(in the rows, 128 means zero)
Facts:
k_303: Σ k_729; Ψ 470
k_7: Ψ 470; δ k_185
k_224: Ψ 811
k_151: Σ k_729, k_352; Ψ 470
k_861: Ψ 811; δ k_445
k_371: Ψ 811; δ k_32
k_724: Ψ 470; δ k_722
k_178: Ψ 480; δ k_680
k_307: Σ k_7, k_765, k_509; Ψ 480; δ k_262
k_232: Ψ 811; δ k_276
k_547: Ψ 470
k_128: Ψ 811; δ k_693
k_539: Ψ 470
k_604: Ψ 480
k_53: Σ k_533; Ψ 470; δ k_483
k_693: Ψ 480; δ k_2
k_765: Ψ 811
k_66: Ψ 470
k_387: Ψ 811
k_987: Σ k_190, k_326; Ψ 470
k_472: Σ k_664, k_729, k_777; Ψ 470
k_343: Ψ 470; δ k_7
k_9: Ψ 811
k_603: Ψ 811; δ k_352
k_821: Σ k_343, k_492, k_214, k_505; Ψ 811
k_651: Σ k_989, k_297; Ψ 811
k_509: Ψ 470
k_513: Σ k_334, k_135, k_917; Ψ 480
k_59: Ψ 470
k_721: Ψ 480; δ k_178
k_709: Σ k_137; Ψ 811
k_503: Σ k_603; Ψ 811
k_569: Ψ 811; δ k_230
k_185: Ψ 470; δ k_418
k_492: Ψ 470; δ k_499
k_397: Ψ 470
k_504: Ψ 470; δ k_982
k_266: Ψ 470; δ k_941
k_483: Ψ 470; δ k_691
k_136: Ψ 811; δ k_940
k_880: Σ k_834, k_732; Ψ 470; δ k_95
k_230: Ψ 470; δ k_144
k_655: Ψ 480
k_328: Ψ 811; δ k_707
k_494: Σ k_729, k_101; Ψ 470; δ k_334
k_214: Ψ 811; δ k_970
k_107: Ψ 480
k_664: Ψ 480; δ k_343
k_580: Σ k_783; Ψ 811; δ k_790
k_334: Ψ 470; δ k_917
k_465: Σ k_397, k_137, k_445, k_504; Ψ 470; δ k_843
k_783: Ψ 480
k_884: Ψ 811
k_579: Σ k_843, k_59; Ψ 811
k_111: Ψ 811; δ k_783
k_95: Ψ 480; δ k_219
k_190: Ψ 470; δ k_397
k_575: Ψ 480
k_355: Σ k_751, k_343; Ψ 811
k_881: Σ k_539, k_884; Ψ 811
k_779: Ψ 470; δ k_232
k_420: Σ k_783; Ψ 480; δ k_575
k_413: Σ k_492; Ψ 811; δ k_689
k_680: Ψ 470; δ k_465
k_352: Ψ 470; δ k_580
k_326: Ψ 470
k_777: Ψ 470
k_841: Σ k_45; Ψ 811; δ k_603
k_217: Σ k_861, k_540, k_569, k_352; Ψ 470; δ k_699
k_790: Σ k_124, k_777; Ψ 480; δ k_660
k_473: Ψ 811
k_670: Ψ 480
k_2: Σ k_193, k_387, k_843; Ψ 470; δ k_49
k_319: Σ k_111; Ψ 480; δ k_328
k_877: Σ k_11, k_107, k_371; Ψ 470
k_49: Ψ 811; δ k_604
k_806: Ψ 470; δ k_298
k_124: Ψ 811
k_834: Ψ 811
k_193: Ψ 470; δ k_504
k_418: Ψ 470; δ k_190
k_144: Ψ 811; δ k_307
k_991: Ψ 811
k_517: Ψ 811; δ k_836
k_262: Σ k_136; Ψ 470; δ k_547
k_622: Ψ 811; δ k_214
k_101: Ψ 470
k_496: Σ k_214, k_604; Ψ 480; δ k_806
k_32: Ψ 470; δ k_193
k_800: Σ k_328; Ψ 811; δ k_657
k_515: Σ k_655, k_751, k_95, k_517; Ψ 480
k_4: Σ k_539, k_973, k_352; Ψ 811
k_744: Ψ 480
k_337: Σ k_509; Ψ 470; δ k_778
k_974: Ψ 811; δ k_751
k_11: Ψ 811
k_843: Ψ 811; δ k_413
k_707: Ψ 470
k_720: Σ k_843, k_214; Ψ 811
k_175: Ψ 811; δ k_724
k_689: Ψ 480; δ k_319
k_135: Ψ 811; δ k_271
k_445: Ψ 811; δ k_175
k_314: Σ k_569, k_9; Ψ 811; δ k_884
k_798: Ψ 811
k_660: Σ k_722, k_786, k_744, k_473; Ψ 470; δ k_721
k_137: Ψ 811; δ k_297
k_729: Ψ 811; δ k_664
k_973: Ψ 811
k_657: Σ k_991, k_699, k_721; Ψ 811; δ k_492
k_533: Ψ 470
k_917: Ψ 480; δ k_111
k_159: Σ k_777; Ψ 470; δ k_798
k_982: Ψ 470; δ k_670
k_505: Ψ 480
k_297: Ψ 480
k_778: Σ k_224; Ψ 470; δ k_57
k_45: Ψ 480
k_989: Ψ 470
k_499: Ψ 811; δ k_9
k_57: Σ k_547; Ψ 480; δ k_137
k_691: Ψ 470; δ k_861
k_699: Ψ 470; δ k_800
k_271: Ψ 811; δ k_841
k_722: Ψ 480; δ k_729
k_540: Ψ 811
k_219: Ψ 480; δ k_159
k_442: Σ k_230, k_765; Ψ 811
k_972: Σ k_989; Ψ 811
k_930: Ψ 811; δ k_622
k_904: Σ k_991, k_45, k_575, k_505; Ψ 470
k_836: Ψ 480; δ k_786
k_732: Ψ 470; δ k_371
k_751: Ψ 811
k_276: Ψ 811; δ k_136
k_786: Ψ 470
k_970: Ψ 480; δ k_314
k_940: Ψ 470
k_298: Σ k_66, k_533, k_175; Ψ 470; δ k_217
k_941: Σ k_387; Ψ 811; δ k_494

Known rows:
[120 120 100 124  75  78 173  91 131 128 114  76 162 137 128 145 116 133
 152 180 118  85 146 121 107 126 133 118 138 120 182 144 122 156  57 135
 106  69]: k_884
[114 126  97 124  90  87 173  90 138 138 128  79 154 145 149 148 120 140
 144 172 142  76 154 126 104 139 134 122 140 117 157 148 136 141  71 123
 101  61]: k_144
[113 111  89 119 106 103 140 103 157 149 107 109  92 154 134 126 121 108
 121 178 129 113 148 108 107 128 157 131 188 123 143 201 147 123  76 138
 141  52]: k_504
[123 136  80  89  89 112 151 120 122 145 106  99  98 141 138 107  87 106
 137 217 143 119 164 127  84 126 176 138 161 132 164 216 163  93  72 137
 162  64]: k_151
[114 125  96 126  91  87 170  92 139 138 129  79 156 145 150 148 120 140
 145 173 144  77 154 125 105 141 134 122 140 116 158 150 137 140  70 123
 100  63]: k_834
[112 111  98 108 106 103 147  98 153 157 105 100  88 152 134 114 120 107
 122 181 120 100 147 109 100 119 147 136 186 126 143 200 145 124  73 131
 139  48]: k_680
[119 126  90 121  92  93 162 115 118 129 141  81 151 147 143 137 107 127
 160 184 160  80 146 125 106 163 137 144 125 129 163 156 127 143  70 110
 107  76]: k_442
[121 151 139  73  75  85 210  83  80 146 132  79 151 113 142 121 102 128
 145 173 125  72 135 160  82  98  95 128 137  90 123 139 143 155  71  91
  88  41]: k_974
[148 115  78 124 112  79 169  85 124 170 133  92 112 122 130 127 135  75
 105 176 115  67 140 131 126 124 152 117 135 104 167 171 160 122 121 140
 101  77]: k_95
[148 111  75 128 117  79 164  88 126 168 133  91 112 126 129 129 138  74
 106 176 118  68 138 127 126 130 153 120 134 107 169 171 159 122 122 140
 102  78]: k_45
[114  99  77 135 102 100 131 102 174 140  97 106  97 162 124 133 124 109
 126 181 118 118 152  93 117 133 171 123 189 134 170 202 136 128  68 153
 149  64]: k_940
[132 142  84 131  82  97 161 120 104 108 149 107 164 138 135 160 107 126
 156 174 170 118 146 138 114 173 154 119 133 103 152 156 136 152  81 117
 105  76]: k_841
[114 137 108 108  96  92 183  90 124 147 139  83 149 140 161 142 116 142
 140 169 154  68 153 140  95 135 122 127 140 106 127 148 149 133  80 107
  92  50]: k_930
[114 112  91 120 106 103 140 101 157 150 107 109  92 156 133 127 121 108
 120 178 128 113 151 108 108 127 158 130 188 123 144 202 148 124  76 137
 141  51]: k_982
[118 122  92 100 116 112 141 126 122 152 133 113  82 153 142 109 108  94
 132 186 159 109 138 119  97 147 149 160 172 125 120 207 151 115  86 106
 138  51]: k_337
[128 115 131  90 103  96 151 117 109 144 102 108  68 141 113 117  93  91
 147 174 135 126 140 134 102 131 136 165 156 114 149 199 135 129  71 123
 149  65]: k_298
[119 119 116  95  95  97 157  95 128 151 102 106  89 138 123 116 111 100
 126 176 113 115 139 123  97 105 138 134 183 110 137 194 145 134  72 127
 136  46]: k_699

Rows:
No name comes twice in this set of rows, the named rows included.
[146 111  68 136 120  82 159  88 140 171 134  92 113 132 136 135 141  81
 103 174 125  65 147 124 130 139 163 117 136 111 171 174 162 114 124 146
 105  81] | k_693
[107 137  84 101  95 112 174 123 136 143 103  96  76 145 139 114  98 102
 129 195 158 117 152 142  96 117 184 132 178 134 176 219 144 115  76  99
 160  81] | k_472
[130 158 107 118  62 113 143  85 131 133 154 109 167 138 165 148  85 122
 147 184 159  92 160 139 142 174 144 132 145  91 154 165 116 148  60 122
 113 122] | k_580
[118 130 100  93 113 116 148 120 121 152 133 113  80 147 143 105 101  97
 132 186 151 107 143 125  95 141 147 152 172 122 121 209 151 120  86 105
 139  52] | k_880
[116 119  98 107 105 107 149  97 150 148 111 108  87 147 131 120 115 109
 122 176 118 111 152 112 103 123 152 124 186 119 140 202 149 133  79 133
 139  47] | k_59
[120 118  92 105 107 112 141 122 127 139 123 110  84 148 125 109 104  95
 139 188 135 115 141 110 103 143 153 149 170 131 146 209 139 135  78 120
 144  60] | k_904
[118 135 108 110  95 100 186  87 133 129 138  78 143 133 139 143 113 146
 150 168 124  73 166 127  99 139 128 107 132 117 155 154 140 162  77 123
  99  57] | k_214
[113 114  78 149 102  90 152  97 168 137 129  81 156 162 156 161 129 148
 143 170 160  76 165 113 116 164 152 122 141 128 164 154 137 130  74 137
 107  69] | k_111
[141 132  69 137 111  87 186 115 117 149 139  95  94 122 127 136 128  62
 110 166 158  87 129 157 137 138 184 115 139 107 193 187 141 137 130  93
 114 116] | k_790
[138 104  78 111 129  88 164  99 129 181 140  68  92 132 135  94 123  68
 124 196 120  31 142 118 118 140 145 155 112 144 189 184 144 117 113 127
 111  96] | k_319
[121 134  96 116 103 110 173 110 127 118 152  80 136 140 137 137 102 137
 166 178 144  77 166 121 102 170 138 124 117 133 164 165 133 163  81 116
 107  71] | k_821
[115 132 100 116  98  92 172  93 131 149 141  82 152 147 164 146 119 144
 139 172 160  69 156 132  95 145 128 130 139 111 128 150 152 123  81 114
  93  49] | k_569
[116 129 104 116  86  87 179  89 129 140 128  79 155 138 146 144 117 137
 144 173 138  75 150 132 102 132 127 122 140 113 153 147 137 144  70 118
  98  58] | k_622
[131 122 117  84  96 101 150 116 103 145 106 107  84 137 118 109  88  93
 147 193 129 125 146 130  93 126 143 158 155 119 150 203 146 117  70 134
 151  58] | k_217
[118 106  94 117  90  94 145  99 149 141  95 104  97 147 115 121 119 100
 128 183 105 121 141 104 110 114 156 126 186 125 166 198 132 140  64 144
 145  59] | k_547

The same objects again, as new rows of numbers:
Known rows:
[131 138 126 141 133 128 123 125 144 137 138 143 130 129 131 126 129 147
 129 148 113 143 125 138 119 138 118 143 112 170 123]: k_193
[127 142 128 130 134 129 121 123 142 137 134 137 131 129 131 131 131 145
 127 141 119 144 126 139 121 134 121 138 112 167 129]: k_266
[129 131 125 131 128 137 117 127 132 117 133 118 126 134 123 137 135 154
 128 115 134 136 133 137 122 130 114 135 122 220 121]: k_707
[129 105 121 130 125 139 132 128 121 115 123 128 120 129 117 130 126 111
 131  99 138 126 129 130 132 113 115 117 138 115 125]: k_798
[128 143 129 129 134 129 120 122 142 137 133 136 132 129 131 130 131 144
 128 140 119 145 126 138 121 134 121 138 112 167 129]: k_779
[130 112 128 130 122 121 139 132 123 130 125 153 125 118 132 112 124 113
 130 148 119 131 123 116 126 103 139 123 133  57 118]: k_941
[114 156 135 101 135 122 125 123 132 134 131 123 131 118 133 124 125 141
 122 126 106 163 130 139 121 128 126 130  99 167 133]: k_343
[127 117 125 125 129 133 130 121 130 125 117 149 132 127 123 121 120 108
 131 124 126 133 123 133 134 120 124 119 119  39 136]: k_499
[135 146 128 120 127 112 123 136 127 115 132 105 133 118 140 120 131 122
 129 159 118  91 128 110 135 151 157 130 128  84 134]: k_319
[132 134 130 140 129 129 128 138 119 113 130  94 129 134 125 133 125 124
 130 110 126 101 134 125 143 170 124 131 135 146 128]: k_575
[129 106 121 129 125 137 132 129 121 115 122 127 120 129 117 131 127 109
 130 100 138 125 130 130 132 111 116 117 138 110 125]: k_991
[126 143 138 115 109 125 133 123 128 136 119 103 132 144 142 121 127 114
 120 139 118 111 119  94 136 167 136 167 140 110 132]: k_420
[125 128 130 128 122 124 122 133 124 125 130 120 131 136 129 136 137 163
 121 128 144 132 135 125 115 114 134 135 131 215 115]: k_987
[129 120 126 126 131 132 134 124 131 135 122 145 124 124 126 124 123  99
 132 124 124 134 123 131 132 115 122 118 131  61 134]: k_135
[135 144 139 137 124 112 133 143 118 122 129 123 134 121 142 111 121 131
 132 155 104 114 130 112 140 161 149 133 125  83 117]: k_496
[133 134 130 142 128 129 129 139 118 111 131  98 127 132 126 130 124 126
 132 111 122 104 134 124 144 172 123 132 134 147 125]: k_604
[129 144 136 132 127 109 133 138 124 134 129 111 138 128 139 123 125 123
 124 153 120 101 128 113 135 156 152 134 132  85 132]: k_57

Rows:
No name comes twice in this set of rows, the named rows included.
[128 105 121 129 125 140 132 127 121 113 120 129 123 131 116 130 126 114
 131  98 142 125 130 131 133 113 116 118 134 105 126] | k_9
[140 151 122 122 133 125 117 129 135 108 135 104 127 115 135 121 130 113
 136 145 108  96 126 122 143 167 138 130 119  91 140] | k_689
[129 146 153 145 119  88 115 132 110 161 125 114 130 125 149 138 120 108
 131 153 109 113 124 115 134 163 137 110 175 115 152] | k_790
[128 140 127 135 133 128 122 123 143 138 135 138 132 131 131 130 130 145
 127 143 119 142 126 139 120 135 121 140 113 171 128] | k_982
[126 103 125 124 119 127 135 133 114 119 120 127 124 129 123 128 130 119
 125 114 147 120 131 117 125  96 134 117 146 107 120] | k_503
[116 122 127  97 134 149 148 108 114 141 139 136 115 109 122 118 119 122
 130 123 142 141 118 134 138 121 142 110 127  89 153] | k_729
[127 103 125 126 119 126 135 136 113 116 120 129 124 127 124 126 129 121
 126 116 142 122 132 117 125  94 135 116 144 105 116] | k_355
[118 153 134 106 134 127 121 120 135 136 128 127 133 124 132 128 127 143
 124 127 115 157 129 140 124 131 126 131 103 160 135] | k_418
[124 138 123 136 135 124 128 124 144 142 144 132 128 125 129 129 128 140
 123 148 111 140 125 138 114 135 118 144 113 186 128] | k_691
[133 102 128 132 114 131 137 138 108 107 123 141 116 120 127 114 126 126
 134 119 125 134 131 113 130 102 130 118 142 112 104] | k_579
[130 120 130 130 132 133 135 125 131 145 121 150 123 127 128 127 124  97
 134 122 126 138 123 131 133 116 120 117 137  63 132] | k_271

Now the same objects, written a new way:
Known rows:
[134 148 113 127 125 118 137 118 197 105 128 149 190 129 186 127 132 175
 112 152 142 122 106 180 165 142 109 136  80 136 150 143 130 137 160  65
 103 185 178 154 166 151 131  99 150]: k_7
[126 178 104 143 151 117 108 158 215  98 111 133 171 133 176 138 168 172
 113 110 156 113 111 168 174 173 111 111  88 149 157 135 108 142 130  80
  86 140 200 118 160 156 160  64 135]: k_494
[119 130 102 129 127 149  98 153 185  97 119 159 149 133 157 140 151 175
 124 157 122 128 141 184 139 153 102 167  60 148 127 124 123 109 138 105
  82 147 143 150 139 142 124 109 132]: k_442
[ 90 148 119 158 125 117 108 171 190 150 139 118 178 150 147 146 148 205
 132 123 119 144 152 171 124 154 124 158  53 146 131 165 111 131 152 119
  78 152 184 133 147 103 118 145 189]: k_513
[121 129 126 146 109 150 100 139 182 117 129 171 159 113 137 133 135 183
 145 149 116 133 137 202 143 177  97 217  61 128 113 136 122 135 142 109
  62 162 150 154 138 141 138 104 154]: k_657
[113 147 118 144 152 129 125 171 201 168 122 102 170 133 157 160 150 204
 101 122 103 145 138 167 146 130 132 127  60 166 138 164 125 141 140 110
  92 156 190 133 151 107  93 133 170]: k_670
[121 142 130 141 124 109 125 121 186 107 129 161 186 117 169 132 152 174
 114 132 150 122 117 183 175 139 112 148  82 132 141 150 127 140 152  80
  92 172 198 124 155 152 158  99 138]: k_326
[114  95 134 156 113 168 115 138 168 125 130 159 156  75 159 145 174 159
  96 150 109 145 152 199 170 151 114 193  83 132 148 145 117 127 106 125
  90 160 189 103 139 125 142 131 100]: k_843
[120 148 131 130 127 116 122 121 187 100 147 179 187 129 171 117 140 187
 132 142 145 118 110 189 157 147 102 167  68 125 143 151 122 139 146  94
  88 181 187 121 154 162 166 114 141]: k_806
[131 115 114 128 128 166 111 126 183 127 114 161 154 105 164 145 137 174
 108 157 106 124 136 201 149 142 104 175  64 134 128 142 135 128 133 109
  82 153 161 147 139 145 108 109 122]: k_798
[113 160 113 130 136 114 119 144 209  85 124 152 173 141 172 128 142 183
 121 151 145 120 105 175 151 153 107 135  70 142 145 134 110 137 144  82
  87 173 174 138 162 144 161  96 135]: k_877
[127 117 108 135 127 151 111 137 183 115 128 163 160 117 154 127 158 160
 123 153 129 138 142 192 142 158 105 173  65 153 132 128 130 112 136 105
 101 144 150 147 137 152 122 110 129]: k_834
[107 112 113 159  89 161 106 149 177 108 127 146 159 107 162 138 149 172
 122 141 124 127 152 183 160 181 105 195  77 127 138 137 116 134 115 104
  75 162 159 132 137 121 154 116 141]: k_720
[ 98 150 119 138 153 122 127 170 194 161 139 128 182 147 153 125 147 218
 128 124 115 148 139 170 121 133 123 150  42 162 136 163 129 125 132 129
 101 156 182 130 139 126 109 151 172]: k_219
[129 157 117 141 143 124 127 119 200 119 133 154 185 119 180 116 161 168
 121 134 156 121 103 184 163 161 111 138  80 142 158 137 121 145 135  91
 108 158 199 140 162 169 146  85 131]: k_539
[124 108 123 145 108 160 128 129 165 127 141 171 168  98 159 124 159 169
 116 141 119 136 143 192 167 158 110 207  75 131 134 141 137 127 118 110
  97 166 173 124 131 152 145 127 129]: k_214
[121 176 107 129 149 127 109 145 214 104 123 156 173 133 180 124 146 189
 125 127 146 111 102 183 150 165 107 133  68 135 158 144 109 144 127  96
  82 158 196 126 155 167 153  79 130]: k_472

Rows:
No name comes twice in this set of rows, the named rows included.
[ 89 153 122 147 159 100 105 163 206  62 148 172 176 154 142 105 178 182
 148 139 172 137 122 177 134 164 102 142  64 163 140 109  99 119 122 118
 104 159 173 103 155 161 206 108 119] | k_53
[121 152 131 133 142 112 140 114 207 114 148 167 191 118 158 107 140 188
 133 147 145 135  94 185 148 159 105 167  73 147 135 125 122 149 143  87
 107 186 182 142 159 169 159  96 146] | k_699
[ 92 160 103 136 154 111 115 189 194 139 145 117 178 169 146 125 170 205
 137 116 132 154 140 154 120 147 129 133  47 176 130 141 116 118 131 116
 107 143 172 130 143 121 125 146 174] | k_420
[ 94 156 117 158 124 113 116 177 196 156 138 112 176 142 140 147 147 216
 140 118 119 149 137 164 133 166 127 162  56 154 128 157 111 141 143 115
  79 160 181 133 144 101 133 135 191] | k_515
[107 117 126 114 128 162 111 122 170 116 163 226 176 143 168  73 128 204
 168 182 124 125 124 216 100 154  92 233  28 124 124 137 132 109 115 141
  98 173 128 158 127 182 132 151 131] | k_974
[110 130 122 175 101 123 132 126 187 100 131 127 190 105 179 146 163 165
 108 128 155 123 124 171 191 170 115 139  94 130 171 141 113 142 138  71
  96 173 211 112 165 123 177 105 140] | k_193
[109 117 102 166  96 152 103 162 177  97 116 130 158 115 159 159 173 152
 114 132 134 128 161 173 174 178 112 167  89 139 145 132 114 118 126  94
  80 141 169 121 138 112 153 102 136] | k_941
[118 149 130 151 136 114 133 161 193 179 134 107 173 108 139 153 157 205
 113 113 103 161 138 166 157 145 132 157  66 168 125 164 130 149 152 104
  96 164 208 136 144 112 106 132 177] | k_575
[105 136 109 170 122 113 112 162 184 167 129  89 185 133 143 166 178 180
 119 102 129 157 154 156 150 158 128 134  68 163 135 161 122 124 156 105
  97 136 198 133 148 102 113 134 184] | k_917
[116  96 135 149 149 169 100 140 199 123 110 151 137  81 134 156 160 161
 103 158 109 143 142 211 143 143 109 174  72 146 130 133 114 127 114 148
  78 152 184 119 137 130 124 114  93] | k_328
[125 119 120 136 123 144 108 140 164 116 139 180 166 121 144 121 175 175
 135 130 133 137 149 189 157 162 102 201  72 146 118 133 135 109 129 105
  96 146 160 128 130 162 153 119 134] | k_517

